Each row of numbers stands for one thing and depends on some of the facts below. Use the named rows to name the rest.

Some facts about the things:
skodron: δ 505; σ kuflim; λ b
fodro: δ 971; σ suridrus; λ a
ploskol: δ 610; σ sutrok; λ a
legu: δ 610; σ zeron; λ a
lubim: δ 610; σ tovegror; λ b
vuloflu: δ 490; λ a
rarin: δ 13; σ stubrik; λ b
klipebol: δ 610; σ zumas; λ a
kloskatres: δ 13; σ gaplon; λ a
skosam: δ 490; σ plubar; λ b
rafo: δ 610; σ panar; λ b
plubar: δ 946; σ zaple; λ b
gripi: δ 505; λ b
dukis: δ 505; σ rarin; λ a
tredetan: δ 610; σ travu; λ a
flitrapu: δ 13; σ nipapli; λ b
pasku: δ 13; σ flagen; λ b
busu: δ 610; σ ropidrok; λ b
draplo: δ 490; σ fodro; λ b
gonel: δ 13; σ klubruklin; λ b
fopel: δ 971; σ gudulur; λ b
durir: δ 610; λ b
denum: δ 610; σ pletrus; λ a
ruso: δ 490; λ b
ralir: δ 610; σ zeklopur; λ a
dilefel: δ 13; σ klaflosti; λ b
greskom: δ 13; σ klaflos; λ b
guze: δ 610; σ bruketu; λ a
nipapli: δ 610; σ skozira; λ a
plila: δ 946; λ a
metur: δ 490; σ zetuplam; λ b
brutrofan: δ 610; σ draklum; λ b
zuklolum: δ 490; σ lofek; λ b
lofek: δ 490; σ lipum; λ a
kuflim: δ 610; σ roges; λ a
skistes: δ 490; σ tifi; λ b
drogu: δ 610; σ rafo; λ b
fledeplo: δ 610; σ legu; λ a
klubruklin: δ 610; σ delas; λ b
fuflan: δ 610; σ bonim; λ b
fluflak: δ 490; σ troku; λ a
geplos: δ 610; σ bugrak; λ b
piplitok: δ 610; λ b
skevi: δ 14; σ fopel; λ a
flibol: δ 505; σ metur; λ a
vamur: δ 610; σ vedurel; λ a
klilus: δ 610; σ skevi; λ b
skobis: δ 13; λ b
dogril: δ 13; σ mubebral; λ b
zeklopur: δ 490; σ bofur; λ a
klaflos: δ 610; σ pasku; λ b
flevan: δ 610; σ posko; λ b
ninal: δ 610; σ gretus; λ b
zetuplam: δ 610; σ guze; λ b
nuki: δ 490; λ a
panar: δ 610; σ brutrofan; λ a
grivel: δ 610; σ staman; λ a
steden: δ 610; σ bogrepul; λ a
togi: δ 610; σ brazon; λ a
drodim: δ 610; λ a
suridrus: δ 490; σ flitrapu; λ a
gretus: δ 610; σ busu; λ b
drune: δ 14; σ flipok; λ a
nibros: δ 610; σ teme; λ a
flebus: δ 13; σ trolanim; λ b
rikatrar: δ 610; σ sitro; λ a
stofon: δ 610; σ takel; λ a
gudulur: δ 490; σ platral; λ a
flefle: δ 490; σ rikatrar; λ a
lagis: δ 505; λ b
brazon: δ 14; σ flasis; λ b
bugrak: δ 610; σ greskom; λ a
gaplon: δ 13; σ buklaku; λ a
nubotrok: δ 13; σ rokur; λ a
bigi: δ 505; σ bridror; λ b
kasto: δ 490; σ visos; λ a
zifil: δ 610; σ dilefel; λ b
drigiplol: δ 13; σ steden; λ a
bragrim: δ 505; σ geplos; λ a
vikopek: δ 13; σ fledeplo; λ a
stotika: δ 490; σ nubotrok; λ a
dodrom: δ 610; σ lagis; λ b
klaflosti: δ 971; σ klipebol; λ a
trolanim: δ 946; σ fluflak; λ b
bofur: δ 505; σ drudu; λ a
travu: δ 610; σ vikopek; λ a
staman: δ 610; σ brodru; λ b
troku: δ 610; σ skobis; λ b
drudu: δ 610; σ plila; λ a
zaple: δ 13; σ stofon; λ b
buklaku: δ 610; σ groze; λ a
drema: δ 610; σ skistes; λ b
stubrik: δ 610; σ tibek; λ a
flipok: δ 490; σ gugroti; λ a
flibris: δ 610; λ a
takel: δ 610; σ dogril; λ a
bogrepul: δ 490; σ skodron; λ a
skegra: δ 610; σ fuflan; λ b
flasis: δ 14; σ skosam; λ b
travok: δ 610; σ fleskomes; λ a
tibek: δ 490; σ rostu; λ b
tifi: δ 971; σ netrun; λ b
bokiti: δ 13; λ a
groze: δ 490; σ voka; λ a
sitro: δ 505; σ drastor; λ a
gitru: δ 610; σ travok; λ b
ropidrok: δ 610; σ drodim; λ a
fleskomes: δ 13; σ flibol; λ b
treti: δ 610; σ lolem; λ a
platral: δ 13; σ gitru; λ b
brodru: δ 610; σ faflar; λ b
lipum: δ 14; σ zifil; λ b
stunoflal: δ 610; σ flibris; λ a
dogu: δ 946; σ dukis; λ b
faflar: δ 610; σ stotika; λ b
bruketu: δ 13; σ drogu; λ b
limigol: δ 14; σ drune; λ a
rokur: δ 946; σ drema; λ a
voka: δ 13; σ togi; λ a
zeron: δ 610; σ nibros; λ b
sutrok: δ 971; σ zoklom; λ a
zumas: δ 610; σ bragrim; λ b
teme: δ 610; σ pakli; λ b
rostu: δ 610; σ mefek; λ a
mefek: δ 971; σ zuklolum; λ b
pletrus: δ 610; σ ninal; λ b
posko: δ 13; σ dodrom; λ a
flalen: δ 490; σ lubim; λ b
drastor: δ 490; σ rubril; λ a
delas: δ 13; σ drigiplol; λ a
mubebral: δ 610; σ klilus; λ b
bromodres: δ 610; σ treti; λ a
vuvifus: δ 490; σ nuki; λ a
triflikle: δ 13; λ b
visos: δ 490; λ a
netrun: δ 13; σ somiste; λ a
zoklom: δ 13; σ kloskatres; λ b
draklum: δ 490; σ dusko; λ a
rubril: δ 971; σ flevan; λ b
dusko: δ 610; σ flefle; λ a
lolem: δ 490; σ denum; λ b
tovegror: δ 13; σ kasto; λ a
pakli: δ 610; σ flebus; λ a
flagen: δ 610; σ ralir; λ a
somiste: δ 13; σ ploskol; λ b
roges: δ 971; σ tredetan; λ b
gugroti: δ 971; σ grivel; λ a
vedurel: δ 490; σ piplitok; λ a
vakudir: δ 610; λ a
skozira: δ 505; σ stunoflal; λ a
rubam: δ 946; σ bigi; λ b
bridror: δ 610; σ vuvifus; λ b
bonim: δ 610; λ b

Some rows with their names:
[-15   7   5   0  -3 -12  38  20 -12  16   0 -23  -7 -13  -4   3   5  21
 -25   4  33  -5  14  23   7  -2 -13  29  -2   7  -2  -9  11] -> drogu
[-24  19  23  -1   6 -15  35   9 -20  30 -15 -25 -15  -1 -12  -9  19   8
 -17   9  26  -8 -10  12   9  18  -2  31 -12   0 -14 -23   9] -> durir
[ -4  14  18  -5  -9   0  20  -6   4  43  18  -2  -8  -9   0  -1  16   9
 -16  10  12   6   1  17  31  -5  13  19  -4   1  13   8   0] -> nibros
[ -2   8   8  -9   0  -6  25  -1   5  21   8  13  -8  -8  -1  20  16  -6
  -3   8  23  -1 -12  22  29  -7  15  18 -18  -6  14  -6   0] -> voka
[ -4  15  20  -4  -8   0  20  -8   4  45  19  -2  -7  -8   0  -3  17   9
 -16   9  11   7   1  16  32  -6  13  20  -2   1  13   9  -1] -> fledeplo
[-12  19  18   2  -2 -12  38  13 -17  18   0 -17 -11  -5 -10   1   8   9
 -18  10  31  -9   5  24  10   6  -2  28  -5   4  -6  -6  10] -> fuflan
[ -1  13   9 -10  -8   0  22   9  14  26   7   2 -20  -2   6  16  10   0
 -10  13  24   4 -11  19  26  -8  17  20 -19  -9  13  -2   7] -> stofon
[ -2  31  29  14  -4 -14  38   1 -13  22  12 -17  -8  -8  -8  -5  14  13
 -17   0  29  -5  14  25  11   3  -4  22   6  -1  -4  -2   5] -> skodron
[-17   9  14   4   2 -13  37  13 -15  14   3 -18  -6 -19  -9   2   8  14
 -21   2  33  -9  13  28   8   0  -5  28   2   4  -1 -10  10] -> rubril
[-10   5   9 -10  -8  -2  17   3   3  33  10  -5 -11 -10  -1   9  14   8
 -14  11  14   0  -8  20  25   1  14  19 -15   0  14  -3   1] -> stunoflal
[ -4   9  10  -3 -10  -7  15   0   8  28  16  -7 -11 -15   0  13  17  11
 -11   1  15  -1  -5  24  21   2  12  13 -13  -5  18  -6  -4] -> skozira
[-18   7  14   5 -12  -7  15   9   4  28  15  -8  -6 -24  -4  13  10   4
  -8  13  20  -5  -9  25  23   6  31  16 -18   8  26  -3   1] -> klaflosti
[-16   8  11   1 -19  -6  15  11   2  30  15 -10  -7 -16  -2  12   7   5
 -10  18  17  -5 -10  22  23   8  28  17 -22  11  23   1   1] -> klipebol
[-17  22  21  14 -13 -16  36  20 -19  14   6 -22  -6 -11 -12   5   1   7
 -14  18  34 -13   3  27   7  13  12  25 -11  14   3  -3  11] -> zumas
[-15  19  23   7   3 -13  37  10 -12  13   7 -15  -6 -14 -11   4   7   7
 -16   1  36 -12   8  28   6   3   0  23  -1  -3   0  -9  11] -> rubam
[ -5  23  19  10  -4 -16  36   9 -13  12   7 -19 -11 -10  -9   6  10  12
 -15   2  32  -9   9  29   5   6  -3  22  -3  -1  -2  -9   6] -> bigi
[ -9  -5   4 -15   1  -6  18  -7  -9  23  13  10   2 -17  -9  17  18   3
  -8   4  12  -6  -4  28  29   0   8  17 -12   3  14  -6  -8] -> nubotrok
[ -9  25  24  12   2 -16  45   4 -16  21   7  -8   2 -10  -8  -3  13   6
 -14   5  34  -5  11  20  18  -3  -3  28   4   6  -2  -3   7] -> flebus
[-13  24  28   9   3 -12  38   5 -12  19  10 -14  -5 -13 -10  -2  10   8
 -17   0  35  -9  11  26   9   0   0  23   5  -3  -1  -5  10] -> trolanim
[ -4  15  20  -4  -8   0  20  -7   5  44  19  -2  -7  -9   0  -2  17   9
 -16   9  12   6   1  17  32  -6  14  19  -2   1  13   9   0] -> tredetan
[-14  23  23  19  -6 -17  34  15 -14  10   6 -22  -8 -19 -12   6   7   9
 -12   7  35 -14   5  31   6  11  11  24  -6   6   6  -8   8] -> zuklolum

Rows to name:
No name comes twice in this set of rows, the named rows included.
[-18  20  23  14  -4 -15  37  16 -16  13   5 -18  -6 -17 -12   5   5   6
 -14  10  37 -14   5  29   7   8  12  25  -5   8   4  -7  11]	mefek
[-13  10   6   1  -3 -12  40  21  -9  15  -1 -22 -10 -10  -3   3   5  19
 -24   6  35  -4  12  22   7  -3 -11  30  -3   5  -3  -8  12]	zetuplam
[ -4  27  18   7   4 -15  49  14  -7   7  -3  -3 -10  -2  -3  11   9  -4
  -8   9  45  -6   1  22  14  -7   1  28  -8  -4  -4 -11  13]	zaple
[-16   8   4   5   3 -18  43  17 -10  14  -2 -17   2 -18  -3   5   9  16
 -19   1  38  -5  12  20  11  -7 -14  30  -2   8   1 -13   8]	bruketu
[-12  -5  -4 -12  -9  -2  18  11  11  31   9 -10  -9 -15   6  11  11  18
 -21   5  17   4   0  18  23  -8   3  21 -13   1  17  -5   2]	guze
[-12   9  14   7 -13  -8  13   6   6  26  15 -10  -8 -24  -3  14  13   7
  -7   7  19  -6  -9  26  21   7  27  16 -17   3  26  -5  -2]	lofek
[-13   0   3  -6  -3  -8  22   2   4  29  11   1   2 -19   0  12  16   8
 -10   5  18   1  -4  19  28  -6   9  19 -13   4  19  -6  -4]	posko
[-21  20  25   7  10 -18  33   5 -16  26 -13 -25 -15 -10 -12  -6  24   9
 -13   0  28 -10 -10  16   7  19   0  29  -7  -7 -11 -30   6]	ruso
[ -9   7  12   2  -9  -6  15   3   7  26  14  -7 -10 -21  -2  13  15   9
  -9   4  18  -4  -7  25  22   3  21  16 -13  -2  22  -5  -2]	zeklopur
[ -8  10  15  -7   1 -10  34   5 -31   9   4  -8  -8  -5 -19   8   6   7
 -18   8  25 -16   9  35   9   9  -6  24  -2   5  -9  -4   5]	drema
[ -1   9   9 -13  -6   1  20   3   6  23   9   6 -18  -1   0  17  11  -1
 -10  13  19   0 -11  24  26  -4  17  18 -18  -8  11  -2   4]	togi
[ -5   4   0  -5  -9  -6  18   8  18  27  11 -12 -13 -17   8  14  15  18
 -16  -3  19   4  -2  20  19  -6   3  16 -14  -7  19 -10  -1]	flibol
[ -9   9  19  -5   7 -10  34   3 -29   6   4  -5  -8 -12 -19   9   9   4
 -14   3  29 -16   9  37   8   6  -2  24   1   1  -7  -9   6]	tifi

The same things again, as new rows of numbers:
Named rows:
[  9 -14   9   6  -9  22  13 -12 -13   7 -12  -2  28 -14 -20 -19  29  28
 -13  -8 -20  -2 -12   1 -15   5  25  -9   0] -> guze
[-12  -4  10 -12  19 -13 -19  12   3  -4  -4  -5 -16  24  32   2 -31 -21
  18   2   3  23  19   5  23  -4   6  -1  19] -> dogu
[  2  -3   1  16 -12  12  11  -2 -15   2  11   6   4 -20 -28 -16  10  23
  -4   0  -9 -14 -11  17 -16   0   7  -4 -13] -> stunoflal
[  4  -6 -18  10 -17   5   4  -3  -1  19  19   8  -5 -32 -20  14  24  15
  -2   6  -8 -29 -16  -7  -1 -10  12  -7 -11] -> suridrus
[-14 -28  -2  23 -23  -3   3 -10 -13   2  16  -4  28 -19  -7 -25  37  20
 -10  -9 -11  -3   2   3 -19  -9   2   2   7] -> skevi
[  6  20   7 -12  11   3   3   0  14 -18 -31  -4   5  35  10  -4 -25 -21
   3 -12   7  16   3  -9   8  10  16   0   4] -> dodrom
[ -2  -6  14  17  17  17   0  14  -1   4   6  15   8 -18 -24 -13   7  35
 -10   2 -20 -27 -15  -3 -36  -1 -23   8 -14] -> fledeplo
[ 13   4   4  -1 -20  -4 -19 -13   6  22  23  -7  -7 -42  -7  13  28  15
   9  24 -20 -30 -19  15   1   0   9  -6   2] -> lofek
[-10 -17   1  -2   6 -21  -5  -8  12 -12  13 -10  -7  22  39   6   7 -29
 -10 -18  21  28  31 -27  27  -6 -17  -3  21] -> dogril
[ -5  20  16   1  35  -1 -11  18  29 -22 -16   9  -4  34  11  -4 -31 -12
  -2 -13   4  -1   4 -22 -12   4 -24  15  -2] -> zeron
[ -9  27  -2  16  -3  -6  15   7  10 -33   3   8 -24  34  -3 -13 -42 -30
   3 -23  31  -5  17  -2  19  -5  27  -7 -11] -> pletrus
[ -5  21  16   0  33  -2 -10  15  28 -22 -16   7  -4  34  12  -4 -31 -12
  -1 -13   5   0   4 -20 -10   4 -23  14  -2] -> teme
[  7  33  24 -11   5 -13 -21  -8  24 -21  -8 -14 -11  23  20 -10 -26 -23
  13   2   3  10   3  17  10  13   3   5  13] -> klaflos
[  6  -6 -16   6 -15   4   0  -5   0  21  16   5   0 -33 -17  14  28  17
  -2   7 -11 -26 -17  -7  -3  -7   7  -4  -8] -> vedurel
[ -6   0  -5  31 -22  12  25   2 -20  -6  25  14 -11 -18 -39 -22  -4  16
  -4  -8   7 -28  -2  18  -5 -10  28 -13 -24] -> denum
[  7  20   8 -14  13   7   5   0  13 -17 -35  -5   8  37  10  -4 -25 -20
   3 -12   6  16   2 -12   8  12  22  -2   4] -> flevan
[ 14  -9 -14  -6 -12  19   8  -5  -6  29  -9   2  16 -26 -19  19  30  19
  -2   7 -17 -22 -21 -18   0  -1  32 -14  -7] -> drastor
[  6  -7 -16   7 -15   4   0  -4   1  20  15   5  -2 -33 -19  16  27  16
  -2   8 -10 -26 -17  -6  -3  -8   9  -5  -8] -> kasto
[-21 -21  -7   2  11 -25 -13   2   6 -13   7  -4 -10  26  33  -7  -9 -21
   3 -23  12  44  28  -6  20 -15 -13  11  26] -> plubar
[  8  24  22 -17   1 -14 -21  -7  23 -14 -10 -12 -18  15  25   3 -21 -26
  12   6   5   6  15   7  15   5   3   9  11] -> mefek
[  4  18 -12 -11   5 -15 -12  -1  33  -6  -8  -1 -11  19  19  24  -9 -30
   6  -7  12   0   1 -26  20  -3   5   4   7] -> ruso

Rows to name:
No name comes twice in this set of rows, the named rows included.
[ 10  29   6 -17   0 -21 -29  -9  38  -4   0 -13 -19  11  28  22 -10 -31
  16   8   4  -4   0  -7  25   4   8   2  15]	zuklolum
[  7   1  12   9 -12   8   0  -9 -11   5  11  -2   4 -25 -21 -17  12  24
   0  10 -17 -13 -14  27 -16   5   5  -2  -5]	drudu
[  5 -24 -27 -15  -7  13  19   5 -43  31   9   2  -1 -32 -13  25  10  13
   2  25   3   7 -12  11   1   3 -23 -10 -11]	nubotrok
[ 10  22 -42 -25   0 -15  -2  -1  19   1 -20   0 -11  18  11  37 -17 -34
  11   0  19  23 -13 -14  18   1 -16  13   1]	skistes
[  3 -22 -13  14 -20  -2  -2 -19   8  15  19  -1  11 -30 -10   3  53  18
 -14 -11 -14 -13  -8 -19  -1 -12  11  -3   6]	gudulur
[  5  11  12  -9  10   2   2  -9  20 -19 -32  -9  15  38  16 -11  -6 -19
  -5 -24   3  23   9 -19   8   9  22   0  13]	zetuplam
[-10 -30   7   4  -1   5  -8   8 -29  22  18   1  -4 -29  -4  -7   7  26
  10  16 -19  -3  -1  24  -1  -8   8  -9   7]	plila
[ -1   0   7  -2  -1 -15  -7 -14  26 -22 -11  -7   1  26  24  -6   5 -25
  -8 -28  11  24  27 -23  14  -7   2  13  15]	fopel
[ -6  -1   2 -11  12  -7   2   9   1  -4   4  -2 -18  23  29  18 -22 -31
   3  -1  23   7  23 -19  31   0  -2 -12   5]	flitrapu
[-18 -19  -2  14  -9  -1   7  14 -31  13   8   8   9 -14 -14 -11  10  27
   1  17  -6 -13  11  24 -16 -11  14  -3  -8]	skozira
[ -9  -3  12 -11  35  -4  -8  21  12  -3   0   4 -13  23  32  21 -22 -21
  -1   2  14  -1  19 -35  14   0 -27  -3   4]	flebus
[-16  -8   1  -9  20 -10  -9  16   1  -4  -7   0 -14  27  27   3 -32 -20
  14  -6   8  24  19  -6  21  -7   6  -1  15]	rubam
[ -5  24  21 -11  -1 -19 -25   0  17 -15  -6 -18   0  23  33  -5 -26 -27
  22  14   5   5   9  16   7   8   4   4  18]	lipum
[  3  -7  -9   9   1   7  -4   6   7  21  15  12   0 -31 -17  17  24  23
  -5   8 -15 -35 -18 -19 -13  -9  -8   1 -11]	fluflak
[ -8 -23   1  -2  -3  15  12  11 -36  23 -21   3  32  -6 -11  -5  18  30
   0  18 -17  -7   4  12 -16  -1  34 -11  -4]	sitro

